Below is a small trained network, with its code and all its weights. Each question gives an input and a class and asks what happens when units are switched off, that is, made to give their printed mean instead of their output.

import numpy as np


def w(rows, s, z=0):
    codes = np.array(rows[::2]) - 128.0
    scale = np.full(codes.shape[1], s)
    scale[-1] = z or s
    return codes * scale


def f(y):
    return np.maximum(y, 0)


def log_softmax(a):
    a = a - a.max(-1, keepdims=True)
    return a - np.log(np.exp(a).sum(-1, keepdims=True))


def net(x, mask):
    res = np.array(x, float).reshape(1, 6) / 4 @ E
    y = f(res @ A[0][:, :-1].T + A[0][:, -1])
    res = res + np.where(mask, y, B[0][:, -1]) @ B[0][:, :-1]
    return log_softmax(res[-1] @ U[:, :-1].T + U[:, -1])


A, B = {}, {}
E = w([
[95,152,30,192,51,166,181],'x0',
[206,105,194,197,128,159,195],'x1',
[121,31,146,171,68,99,64],'x2',
[90,206,230,123,55,177,93],'x3',
[128,129,127,129,129,130,124],'x4',
[117,42,115,58,133,253,132],'x5',
],0.0077)
A[0] = w([
[56,186,113,82,92,91,55,142],'n0',
[171,41,145,163,66,100,91,126],'n1',
[149,175,109,56,189,203,174,113],'n2',
[85,149,98,67,102,68,62,205],'n3',
[117,175,178,108,74,168,99,46],'n4',
[112,112,53,162,66,176,167,83],'n5',
[84,184,198,114,71,201,102,57],'n6',
[160,89,176,65,188,162,92,103],'n7',
[114,159,53,194,98,147,146,81],'n8',
[112,63,131,97,173,233,116,37],'n9',
[143,133,204,86,184,120,75,85],'n10',
[73,46,130,134,74,98,66,142],'n11',
[115,30,148,121,67,139,106,114],'n12',
[111,198,184,147,78,143,79,66],'n13',
[173,115,181,94,179,82,80,98],'n14',
[164,54,65,89,160,138,160,74],'n15',
[138,179,160,159,136,1,129,55],'n16',
[207,101,139,164,148,153,208,144],'n17',
[177,124,206,177,129,168,174,180],'n18',
[59,183,84,60,176,134,101,178],'n19',
[166,133,98,108,201,124,152,95],'n20',
[110,82,132,57,151,230,147,68],'n21',
[103,126,72,154,81,208,149,81],'n22',
[150,96,193,94,218,134,90,82],'n23',
[124,191,98,125,153,168,192,125],'n24',
[168,194,156,213,139,8,131,57],'n25',
[117,42,146,177,110,151,87,147],'n26',
[191,156,201,157,93,180,137,140],'n27',
[157,132,195,189,123,119,200,166],'n28',
[151,119,79,155,173,76,141,65],'n29',
[151,98,46,95,167,85,132,109],'n30',
[112,98,98,81,56,72,60,159],'n31',
[154,56,132,80,117,241,130,51],'n32',
[57,203,182,83,64,166,100,105],'n33',
[127,103,159,100,191,104,119,69],'n34',
[129,210,116,92,202,127,195,177],'n35',
[232,98,174,211,113,130,143,169],'n36',
[120,199,137,57,173,164,185,106],'n37',
[169,74,53,156,199,76,135,46],'n38',
[150,98,172,68,197,71,111,111],'n39',
[148,107,180,82,158,97,81,111],'n40',
[151,88,81,125,166,106,151,3],'n41',
[185,137,174,89,189,113,92,107],'n42',
],0.007,0.0043)
B[0] = w([
[125,93,75,91,175,184,124,219],'n0',
[113,134,188,211,170,119,117,207],'n1',
[119,146,203,211,167,86,82,233],'n2',
[104,93,84,112,175,190,127,233],'n3',
[203,44,197,70,104,68,163,179],'n4',
[80,134,113,147,65,131,183,219],'n5',
[190,58,161,84,112,80,162,213],'n6',
[75,173,91,133,76,121,177,199],'n7',
[101,137,119,149,77,111,177,203],'n8',
[133,211,110,84,82,53,73,205],'n9',
[97,123,104,161,78,144,193,196],'n10',
[128,127,187,213,170,128,131,209],'n11',
[114,151,201,183,155,111,95,197],'n12',
[202,68,164,72,106,89,142,195],'n13',
[91,143,97,153,88,142,181,197],'n14',
[180,101,167,85,112,93,134,206],'n15',
[119,199,84,73,95,59,88,221],'n16',
[106,110,85,95,172,189,104,225],'n17',
[95,106,58,100,176,182,110,236],'n18',
[107,81,98,140,182,185,127,240],'n19',
[148,85,169,149,112,100,129,184],'n20',
[137,172,130,87,105,77,50,224],'n21',
[92,160,113,140,82,114,174,209],'n22',
[91,132,92,146,85,142,177,198],'n23',
[112,130,158,201,137,115,125,211],'n24',
[117,200,100,59,111,64,53,248],'n25',
[114,147,161,177,149,116,107,203],'n26',
[147,95,114,90,171,174,137,218],'n27',
[110,106,75,95,166,201,104,229],'n28',
[204,100,175,73,120,75,118,181],'n29',
[174,79,159,109,127,115,135,213],'n30',
[111,122,119,151,161,176,119,205],'n31',
[117,254,90,37,95,44,13,220],'n32',
[179,65,164,98,130,114,157,231],'n33',
[107,133,114,122,82,130,182,164],'n34',
[117,132,202,202,172,104,93,254],'n35',
[103,122,76,100,164,192,103,242],'n36',
[128,124,198,203,165,105,111,219],'n37',
[190,77,163,88,106,78,144,212],'n38',
[95,149,102,142,88,153,191,207],'n39',
[114,128,116,159,102,141,175,188],'n40',
[180,80,151,74,106,73,154,159],'n41',
[64,127,126,162,92,150,183,196],'n42',
],0.0067,0.0057)
U = w([
[119,225,107,71,85,87,51,113],'0',
[220,35,170,82,101,105,188,97],'1',
[54,155,97,166,45,147,252,88],'2',
[120,122,124,138,157,150,131,254],'3',
[106,140,197,228,196,124,95,92],'4',
[97,90,61,80,214,200,114,79],'5',
],0.011)

Each question gives the input, the list of numbers given to net, and the class t.
The units are the neurons (one row each of A and B). Each row of codes is followed by its name. A weight is (code - 128) times the scale printed after its matrix; where a second scale follows, it is the last column's (A, B and U).
mask holds one flag per neuron, in row order. A switched-off neuron (its flag False) gives its mean, the last column of its row in B, instead of its output. The means were averaged over made-up inputs and are rounded, as every weight is.
A unit's drop is (log p(t) with every unit on - log p(t) with that unit switched off) / (log p(t) with every unit on - log p(t) with every unit switched off).
The circuit of an input: a set's keep is (log p(t) with only the set's units on - log p(t) with every unit switched off) / (log p(t) with every unit on - log p(t) with every unit switched off). Starting from the 12 units with the biggest drops (on a tie, the unit counted first), units are removed one at a time, each time the one whose removal leaves the highest keep (on an exact tie, the one counted first), for as long as the keep stays at least 0.8.
circuit, biggest first: the units of the circuit, biggest drop first
most important unit: the unit with the biggest drop
top k neurons: the k neurons with the biggest drops, biggest first
input [-7,8,-8,-3,2,4], class 4: most important unit -> n2
input [-6,-4,-5,-8,2,8], class 0: circuit, biggest first -> [n32; n9]
input [6,7,-7,8,-3,4], class 1: circuit, biggest first -> [n6; n4]
input [4,-2,5,-7,2,-6], class 1: top 4 neurons -> [n38; n32; n29; n30]
input [-3,6,-5,0,-2,-4], class 5: circuit, biggest first -> [n28; n18; n36]
input [6,-8,0,2,-1,-2], class 5: top 3 neurons -> [n0; n3; n19]
input [3,7,0,6,1,0], class 5: circuit, biggest first -> [n18; n28; n27]
input [-2,-7,4,-7,-3,6], class 1: circuit, biggest first -> [n15; n38]
input [-1,8,7,-2,-3,3], class 5: circuit, biggest first -> [n36; n18]
input [3,-6,5,7,-8,-5], class 3: circuit, biggest first -> [n3; n0]
input [5,-1,7,2,3,-3], class 4: circuit, biggest first -> [n11; n1]
input [-3,-6,8,6,4,6], class 4: top 2 neurons -> [n11; n12]
input [0,-8,7,-4,2,-6], class 5: circuit, biggest first -> [n3; n0]
input [-7,1,-7,-2,-2,6], class 2: top neuron -> [n7]
input [-5,-3,6,7,-6,5], class 1: top 2 neurons -> [n6; n4]
input [2,-8,-3,7,3,-7], class 5: circuit, biggest first -> [n0; n3]
input [2,0,3,3,1,-1], class 1: circuit, biggest first -> [n2; n32; n13]
input [5,3,-3,0,-4,-6], class 0: top 2 neurons -> [n25; n16]
input [-3,2,-7,8,-8,4], class 1: top 4 neurons -> [n6; n4; n33; n13]
input [4,2,3,-3,-1,-6], class 0: most important unit -> n25
input [-8,-2,-6,7,2,-2], class 2: top 2 neurons -> [n10; n42]
input [-7,-1,7,-4,4,8], class 0: top 3 neurons -> [n32; n9; n21]
input [-1,0,-8,-2,-2,-7], class 4: top 3 neurons -> [n35; n32; n37]
input [0,8,-4,-7,3,-4], class 5: top 4 neurons -> [n17; n36; n28; n18]
input [-4,0,-8,6,3,-5], class 4: top 2 neurons -> [n35; n37]
input [-3,-4,7,5,-4,5], class 4: top 2 neurons -> [n11; n12]
